Below are the code and all the weights of a small trained network. Each question names an input and a class and asks about switching units off, where a switched-off unit gives its printed mean instead of its output.

import numpy as np


def w(rows, s, z=0):
    codes = np.array(rows[::2]) - 128.0
    scale = np.full(codes.shape[1], s)
    scale[-1] = z or s
    return codes * scale


def f(y):
    return np.maximum(y, 0)


def log_softmax(a):
    a = a - a.max(-1, keepdims=True)
    return a - np.log(np.exp(a).sum(-1, keepdims=True))


def net(x, mask):
    res = np.array(x, float).reshape(1, 7) / 4 @ E
    y = f(res @ A[0][:, :-1].T + A[0][:, -1])
    res = res + np.where(mask, y, B[0][:, -1]) @ B[0][:, :-1]
    return log_softmax(res[-1] @ U[:, :-1].T + U[:, -1])


A, B = {}, {}
E = w([
[203,76,67,134,182,144,69,117,180,246,127],'x0',
[111,172,45,120,146,192,174,103,235,136,134],'x1',
[137,39,134,114,161,110,78,93,162,52,127],'x2',
[147,198,122,116,141,67,124,134,130,105,156],'x3',
[89,113,112,121,177,59,137,119,139,117,198],'x4',
[167,135,101,115,189,171,137,147,28,76,90],'x5',
[100,104,34,174,179,123,55,104,56,109,120],'x6',
],0.011)
A[0] = w([
[106,118,2,202,178,127,74,128,87,73,145,118],'N1',
[113,73,26,140,156,127,56,78,86,143,120,153],'N2',
[151,238,125,139,72,147,225,105,198,148,145,210],'N3',
[37,155,105,155,142,121,119,142,163,112,105,118],'N4',
[147,167,72,140,148,85,89,83,172,232,178,172],'N5',
[106,248,186,88,50,177,244,130,107,25,106,204],'N6',
[154,41,46,214,202,115,34,97,96,128,60,221],'N7',
[150,126,173,139,93,140,106,168,32,182,116,145],'N8',
[66,28,215,86,111,68,109,106,106,39,159,187],'N9',
[255,61,132,102,206,141,112,108,219,167,112,154],'N10',
[126,95,92,113,112,72,115,79,177,196,178,151],'N11',
[227,127,99,115,140,172,139,104,176,135,86,105],'N12',
[79,95,36,161,153,94,106,145,47,79,94,169],'N13',
[102,32,134,130,66,56,96,107,124,75,137,161],'N14',
[66,152,159,102,99,148,120,141,201,139,130,203],'N15',
[205,96,93,110,171,145,76,89,142,164,116,120],'N16',
[188,58,231,120,120,135,107,188,107,187,99,252],'N17',
[231,57,113,118,195,160,78,83,135,134,116,95],'N18',
[102,142,132,177,100,59,186,147,189,187,126,137],'N19',
[130,165,108,105,253,105,139,114,32,105,123,200],'N20',
[158,87,128,59,107,155,67,88,183,137,126,144],'N21',
],0.0073,0.0039)
B[0] = w([
[159,253,100,146,161,136,25,94,86,153,132,211],'N1',
[147,173,79,165,138,203,26,138,87,153,138,212],'N2',
[24,178,136,71,130,228,234,160,175,138,114,224],'N3',
[56,165,168,143,138,128,146,132,144,144,140,160],'N4',
[87,120,44,112,90,166,125,93,123,221,163,212],'N5',
[137,201,248,55,225,96,205,145,175,76,125,252],'N6',
[159,122,115,159,179,172,11,174,143,144,105,248],'N7',
[188,167,159,174,104,46,190,137,30,204,48,181],'N8',
[145,69,225,195,105,67,103,30,138,16,157,230],'N9',
[177,38,43,92,68,142,117,170,156,113,141,221],'N10',
[113,91,62,154,100,146,133,93,142,194,199,195],'N11',
[179,71,102,92,136,164,134,170,161,132,124,176],'N12',
[183,219,119,193,217,142,62,114,69,110,182,210],'N13',
[113,97,230,196,84,102,67,117,140,71,166,197],'N14',
[75,142,151,137,103,189,164,95,231,105,152,186],'N15',
[169,102,45,70,99,217,106,177,104,121,133,192],'N16',
[139,74,177,207,88,83,153,184,95,181,58,201],'N17',
[205,35,83,100,131,176,65,174,132,106,95,200],'N18',
[46,149,123,140,78,126,138,96,182,178,155,184],'N19',
[252,197,89,65,186,58,104,116,43,143,187,203],'N20',
[115,38,141,114,87,170,129,122,135,97,130,176],'N21',
],0.0063,0.015)
U = w([
[80,83,200,185,104,61,98,10,167,2,160,133],'0',
[18,173,54,118,62,158,153,75,181,185,179,155],'1',
[49,197,159,47,162,193,217,170,191,91,79,104],'2',
[157,128,180,170,99,72,172,176,55,204,43,136],'3',
[147,189,86,171,222,167,12,123,83,137,121,22],'4',
[186,30,76,62,104,175,83,181,155,127,115,90],'5',
[159,223,122,23,209,70,177,125,95,70,167,250],'6',
],0.0077,0.0013)

Each question gives the input, the list of numbers given to net, and the class t.
The units are the neurons (one row each of A and B). Each row of codes is followed by its name. A weight is (code - 128) times the scale printed after its matrix; where a second scale follows, it is the last column's (A, B and U).
mask holds one flag per neuron, in row order. A switched-off neuron (its flag False) gives its mean, the last column of its row in B, instead of its output. The means were averaged over made-up inputs and are rounded, as every weight is.
A unit's drop is (log p(t) with every unit on - log p(t) with that unit switched off) / (log p(t) with every unit on - log p(t) with every unit switched off).
The circuit of an input: a set's keep is (log p(t) with only the set's units on - log p(t) with every unit switched off) / (log p(t) with every unit on - log p(t) with every unit switched off). Starting from the 12 units with the biggest drops (on a tie, the unit counted first), units are removed one at a time, each time the one whose removal leaves the highest keep (on an exact tie, the one counted first), for as long as the keep stays at least 0.8.
units of the circuit, in order: the units of the circuit, biggest drop first
top k neurons: the k neurons with the biggest drops, biggest first
drop when u is switched off: that unit's drop, to one decimal
input [-1,-8,2,6,2,3,1], class 0: units of the circuit, in order : N9
input [4,-4,-5,-5,3,-2,-5], class 3: top 2 neurons : N17; N8
input [-4,-5,-2,3,2,2,0], class 6: top 2 neurons : N20; N6
input [7,4,-2,-2,-7,-7,-1], class 1: top 3 neurons : N5; N3; N19
input [-1,-2,-1,-3,0,7,-8], class 3: top 3 neurons : N17; N8; N15
input [3,-6,-6,8,-3,5,-7], class 3: top 2 neurons : N17; N8
input [-5,1,0,-6,-8,1,3], class 2: top 2 neurons : N6; N20
input [-3,-7,0,-8,5,-5,6], class 0: top 2 neurons : N9; N14
input [8,3,5,-7,-1,1,6], class 5: top 4 neurons : N10; N18; N16; N21
input [-7,1,-6,7,5,7,8], class 6: top 2 neurons : N6; N20
input [0,5,-4,-7,-1,-6,-8], class 2: top 2 neurons : N3; N6
input [-8,6,0,4,0,8,6], class 6: drop when N6 is switched off : 0.9
input [-7,5,-6,-1,-4,8,7], class 6: drop when N6 is switched off : 0.7
input [-6,-3,-7,2,-4,-4,3], class 2: drop when N16 is switched off : 0.0
input [5,-2,-8,-7,4,1,-6], class 3: drop when N17 is switched off : 2.1
input [-6,1,-5,-2,2,-8,1], class 2: units of the circuit, in order : N6
input [-1,-4,-6,-5,-2,4,3], class 3: top 2 neurons : N8; N17
